Here is a tiny trained network, its code and every weight. The questions are about switching its units off for an input and a target symbol, where a switched-off unit gives its printed mean instead of its output.

import numpy as np


def w(rows, s, z=0):
    codes = np.array(rows[::2]) - 128.0
    scale = np.full(codes.shape[1], s)
    scale[-1] = z or s
    return codes * scale


def f(y):
    return y / 2 * (1 + np.tanh(0.7978845608 * (y + 0.044715 * y**3)))


def softmax(a):
    e = np.exp(a - a.max(-1, keepdims=True))
    return e / e.sum(-1, keepdims=True)


def log_softmax(a):
    a = a - a.max(-1, keepdims=True)
    return a - np.log(np.exp(a).sum(-1, keepdims=True))


def net(x, mask):
    ids = ['ΘΠΣΦΩβγζηλξ'.index(c) for c in x.split()]
    T = len(ids)
    res = E[ids] + P[:T]
    u = 0
    for l in range(2):
        r = res
        for j in range(2):
            rows = slice(2 * j, 2 * j + 2)
            q, k, v = (r @ M[l][rows].T for M in (Q, K, V))
            z = softmax(np.where(np.tri(T) > 0, q @ k.T / 2**0.5, -1e9)) @ v
            o = O[l][rows]
            res = res + np.where(mask[u + j], z, o[:, -1]) @ o[:, :-1]
        u += 2
        y = f(res @ A[l][:, :-1].T + A[l][:, -1])
        res = res + np.where(mask[u : u + 12], y, B[l][:, -1]) @ B[l][:, :-1]
        u += 12
    return log_softmax(res[-1] @ U[:, :-1].T + U[:, -1])


Q, K, V, O, A, B = {}, {}, {}, {}, {}, {}
E = w([
[115,150,112,105,54,117,202,212,77,60],'Θ',
[134,212,75,65,126,185,210,142,158,95],'Π',
[157,183,131,226,119,1,130,78,160,88],'Σ',
[125,204,84,57,199,208,128,97,91,10],'Φ',
[54,163,110,94,207,201,190,139,67,138],'Ω',
[11,78,141,120,102,184,144,75,147,55],'β',
[137,139,50,85,78,165,179,36,156,196],'γ',
[207,213,158,116,181,187,91,104,47,122],'ζ',
[92,77,85,150,111,123,98,132,58,233],'η',
[92,145,205,173,128,158,51,132,119,198],'λ',
[212,160,179,130,91,170,45,109,181,113],'ξ',
],0.011)
P = w([
[115,73,110,153,193,138,182,160,151,86],'0',
[90,192,145,59,125,83,158,143,99,113],'1',
[95,158,148,48,104,92,142,102,105,123],'2',
[104,168,158,54,90,109,139,90,121,156],'3',
[103,172,153,72,81,127,118,90,111,156],'4',
[103,177,140,90,76,154,103,79,119,162],'5',
[108,180,137,110,65,179,96,77,112,161],'6',
[112,169,123,136,73,200,79,69,98,170],'7',
[127,172,100,160,69,231,66,61,103,171],'8',
[126,177,88,178,56,240,56,69,96,161],'9',
[117,173,64,195,52,254,43,67,93,149],'10',
],0.0089)
Q[0] = w([
[44,213,159,25,56,181,116,96,66,140],'L0H0',
[147,177,112,254,95,160,118,96,96,138],'L0H0',
[133,199,148,206,67,73,96,37,197,159],'L0H1',
[45,142,68,30,41,246,198,75,29,103],'L0H1',
],0.0088)
K[0] = w([
[189,122,129,183,105,127,59,67,108,191],'L0H0',
[165,109,111,237,130,110,126,138,164,117],'L0H0',
[185,174,156,220,165,14,94,92,142,127],'L0H1',
[154,127,134,169,27,255,31,55,70,175],'L0H1',
],0.0091)
V[0] = w([
[192,164,110,100,146,113,143,100,224,49],'L0H0',
[147,133,136,66,143,255,93,120,162,153],'L0H0',
[91,141,190,197,207,139,76,135,147,97],'L0H1',
[117,109,109,214,84,112,100,101,222,148],'L0H1',
],0.009)
O[0] = w([
[195,117,160,110,154,206,98,80,194,18,67],'L0H0',
[196,70,132,42,56,121,167,119,60,138,252],'L0H0',
[148,128,254,187,138,157,127,76,65,123,16],'L0H1',
[179,51,109,156,111,58,209,125,103,103,77],'L0H1',
],0.0095,0.0023)
A[0] = w([
[217,91,190,127,40,119,33,244,165,177,200],'L0N0',
[117,108,172,150,251,194,118,175,54,190,28],'L0N1',
[17,15,177,133,116,124,104,80,173,109,205],'L0N2',
[133,161,136,54,43,127,23,93,118,188,105],'L0N3',
[75,87,62,77,84,164,167,106,114,177,157],'L0N4',
[93,108,159,122,60,152,188,219,94,73,91],'L0N5',
[48,169,44,154,92,142,75,188,172,91,111],'L0N6',
[116,99,136,17,74,125,184,184,76,124,252],'L0N7',
[45,73,101,92,201,224,122,67,177,146,24],'L0N8',
[129,172,70,190,2,188,43,167,141,113,119],'L0N9',
[99,233,117,121,41,80,220,77,132,171,162],'L0N10',
[198,152,132,94,130,65,97,131,185,144,75],'L0N11',
],0.0064,0.0033)
B[0] = w([
[133,95,109,107,154,145,98,3,43,132,147],'L0N0',
[221,196,122,195,93,135,203,130,66,132,131],'L0N1',
[171,105,60,108,181,146,109,87,38,184,149],'L0N2',
[118,202,177,118,129,134,50,95,126,152,205],'L0N3',
[175,227,99,162,220,90,118,152,88,136,223],'L0N4',
[94,109,125,119,184,153,88,67,159,169,160],'L0N5',
[82,61,116,163,195,126,142,97,200,145,179],'L0N6',
[161,184,82,91,144,129,86,32,130,144,244],'L0N7',
[154,139,99,110,186,198,197,186,78,100,146],'L0N8',
[80,116,143,114,243,176,53,95,163,173,187],'L0N9',
[77,77,177,161,126,148,84,189,86,70,223],'L0N10',
[69,109,121,143,132,154,145,105,105,125,125],'L0N11',
],0.0068,0.011)
Q[1] = w([
[172,9,111,200,88,39,221,153,162,79],'L1H0',
[128,254,122,202,224,160,66,22,141,115],'L1H0',
[145,151,85,36,139,111,91,105,98,188],'L1H1',
[163,211,63,189,138,119,72,43,140,160],'L1H1',
],0.0074)
K[1] = w([
[129,156,77,99,129,177,47,81,71,189],'L1H0',
[254,52,126,190,185,142,226,184,96,94],'L1H0',
[112,97,160,131,124,93,166,205,156,51],'L1H1',
[207,61,99,198,133,144,206,161,114,114],'L1H1',
],0.0089)
V[1] = w([
[108,50,161,248,133,24,88,101,121,184],'L1H0',
[212,135,254,152,104,142,95,115,26,60],'L1H0',
[88,20,189,102,122,128,27,83,239,34],'L1H1',
[2,65,97,113,202,224,191,68,29,92],'L1H1',
],0.006)
O[1] = w([
[92,155,106,157,50,2,121,95,158,56,100],'L1H0',
[177,104,217,98,177,19,95,192,114,104,125],'L1H0',
[203,75,83,201,74,142,45,180,140,121,141],'L1H1',
[79,54,145,87,115,197,133,175,81,36,250],'L1H1',
],0.0086,0.013)
A[1] = w([
[76,83,97,129,139,197,148,121,172,142,70],'L1N0',
[181,71,80,101,136,86,109,106,178,106,131],'L1N1',
[133,114,107,174,159,186,86,165,157,138,69],'L1N2',
[101,166,138,134,68,114,198,58,155,118,83],'L1N3',
[169,103,119,162,59,109,127,121,80,108,104],'L1N4',
[192,108,115,113,131,182,133,143,104,126,40],'L1N5',
[153,113,150,101,170,72,115,108,185,96,156],'L1N6',
[122,177,93,224,103,173,93,135,137,83,122],'L1N7',
[122,125,193,111,116,189,130,63,127,168,136],'L1N8',
[112,144,117,83,62,169,139,169,127,104,133],'L1N9',
[136,87,122,164,138,113,72,254,101,181,102],'L1N10',
[167,76,186,92,165,103,146,198,117,149,3],'L1N11',
],0.0093,0.0057)
B[1] = w([
[194,170,140,163,73,84,144,131,85,146,254],'L1N0',
[142,160,82,153,114,206,170,152,130,105,158],'L1N1',
[151,121,145,34,99,100,140,132,161,158,227],'L1N2',
[180,62,78,122,148,105,57,164,185,145,156],'L1N3',
[137,142,193,53,92,133,197,176,178,104,157],'L1N4',
[81,67,150,129,156,44,143,138,186,170,223],'L1N5',
[169,115,151,164,90,175,157,153,109,180,181],'L1N6',
[43,105,177,112,127,135,152,96,160,171,240],'L1N7',
[122,148,69,162,132,93,169,192,163,105,244],'L1N8',
[107,82,109,163,125,102,67,78,101,142,212],'L1N9',
[161,91,87,71,117,90,153,91,196,68,204],'L1N10',
[119,178,117,190,123,167,100,2,154,118,196],'L1N11',
],0.0088,0.014)
U = w([
[87,96,129,129,67,172,135,81,146,169,110],'Θ',
[144,97,141,95,128,137,121,238,144,192,123],'Π',
[97,113,162,141,104,119,177,187,201,102,102],'Σ',
[115,103,154,86,166,172,114,98,189,132,15],'Φ',
[76,152,159,79,144,144,185,141,138,111,61],'Ω',
[97,58,130,111,130,169,93,169,79,55,255],'β',
[165,179,30,217,140,179,151,153,126,118,190],'γ',
[151,183,180,157,156,165,41,79,114,166,104],'ζ',
[97,129,76,162,134,6,99,117,144,115,55],'η',
[137,147,196,81,68,3,159,140,69,135,126],'λ',
[242,140,126,83,43,140,117,109,110,86,166],'ξ',
],0.0058,0.0059)

Each question gives the input, a string of symbols that net reads in full, and the target symbol t.
The units are the heads (2 rows each of Q, K, V and O) and the neurons (one row each of A and B). Each row of codes is followed by its name. A weight is (code - 128) times the scale printed after its matrix; where a second scale follows, it is the last column's (O, A, B and U).
mask holds one flag per unit, layer by layer, with each layer's heads first. A switched-off unit (its flag False) gives its mean, the last column of its rows in O or B, instead of its output. The means were averaged over made-up inputs and are rounded, as every weight is.
A unit's drop is (log p(t) with every unit on - log p(t) with that unit switched off) / (log p(t) with every unit on - log p(t) with every unit switched off).
The circuit of an input: a set's keep is (log p(t) with only the set's units on - log p(t) with every unit switched off) / (log p(t) with every unit on - log p(t) with every unit switched off). Starting from the 12 units with the biggest drops (on a tie, the unit counted first), units are removed one at a time, each time the one whose removal leaves the highest keep (on an exact tie, the one counted first), for as long as the keep stays at least 0.8.
units of the circuit, in order: the units of the circuit, biggest drop first
unit that matters most: the unit with the biggest drop
top k neurons: the k neurons with the biggest drops, biggest first
top k neurons in layer l: the k neurons of layer l with the biggest drops, biggest first
which heads matter: for each layer, one digit per head in row order, 1 if its drop is at least 0.15 and else 0, layers parted by /
input Θ Φ γ ξ λ Π γ β, target Θ: top 2 neurons => (L0N6, L1N7)
input Θ ζ Π λ Θ, target Θ: which heads matter => 11 / 11
input Θ γ Θ Ω Σ Θ γ Π η γ β, target η: units of the circuit, in order => (L0H1, L1H0)
input γ β β Θ ξ ξ Φ ζ, target γ: units of the circuit, in order => (L1N8, L1H0, L0H1)
input β β λ Θ ζ, target β: which heads matter => 00 / 01
input ξ ζ ζ γ ξ Φ Ω β ζ λ, target ξ: top neuron in layer 1 => (L1N10)
input η β Π Θ Φ Π β β, target η: which heads matter => 10 / 11
input Π Θ Φ Σ, target Φ: top 4 neurons => (L0N7, L0N9, L1N11, L0N4)
input β Π Θ Θ β γ Π β Π Σ γ, target γ: top 3 neurons => (L1N1, L1N5, L0N5)
input β Σ η ξ γ, target ξ: which heads matter => 11 / 11
input η Σ Φ Θ Σ γ Σ, target η: units of the circuit, in order => (L0H0, L1H0, L0N1)
input Ω Θ Φ Π ζ γ, target Ω: top 2 neurons => (L0N1, L1N8)
input β β Σ Θ, target β: which heads matter => 11 / 01
input λ γ β β, target λ: units of the circuit, in order => (L1H0, L0H1)
input γ ξ ξ Π, target γ: which heads matter => 01 / 11
input Θ Σ γ β γ Θ ξ, target ξ: units of the circuit, in order => (L0H1, L1H0, L0H0, L1N5)
input Π η λ, target Π: units of the circuit, in order => (L1H0, L0H0, L1N8)
input Π Ω Σ η, target η: units of the circuit, in order => (L0H1, L0H0, L1H0)
input β Π Ω Θ ζ Θ Θ Π Σ β β, target β: units of the circuit, in order => (L0N2, L0N8, L1H1)
input Σ β Π ζ Φ, target ζ: unit that matters most => L0H1
input Θ Θ λ λ, target Θ: top 2 neurons => (L0N6, L1N7)
input Σ Θ β λ γ Π Π ξ Θ Σ, target Σ: which heads matter => 11 / 10
input γ β β Θ γ η β, target γ: which heads matter => 00 / 11
input γ Ω Θ β β β Θ β γ β, target γ: top neuron in layer 1 => (L1N8)
input η Σ β η, target η: which heads matter => 10 / 10
input β Θ β Θ ξ Φ Θ Θ λ Ω Θ, target β: which heads matter => 01 / 01
input γ Π β Φ, target γ: which heads matter => 01 / 11
input γ β β Φ ζ Θ, target γ: unit that matters most => L1N8
input λ γ γ γ, target λ: which heads matter => 01 / 11
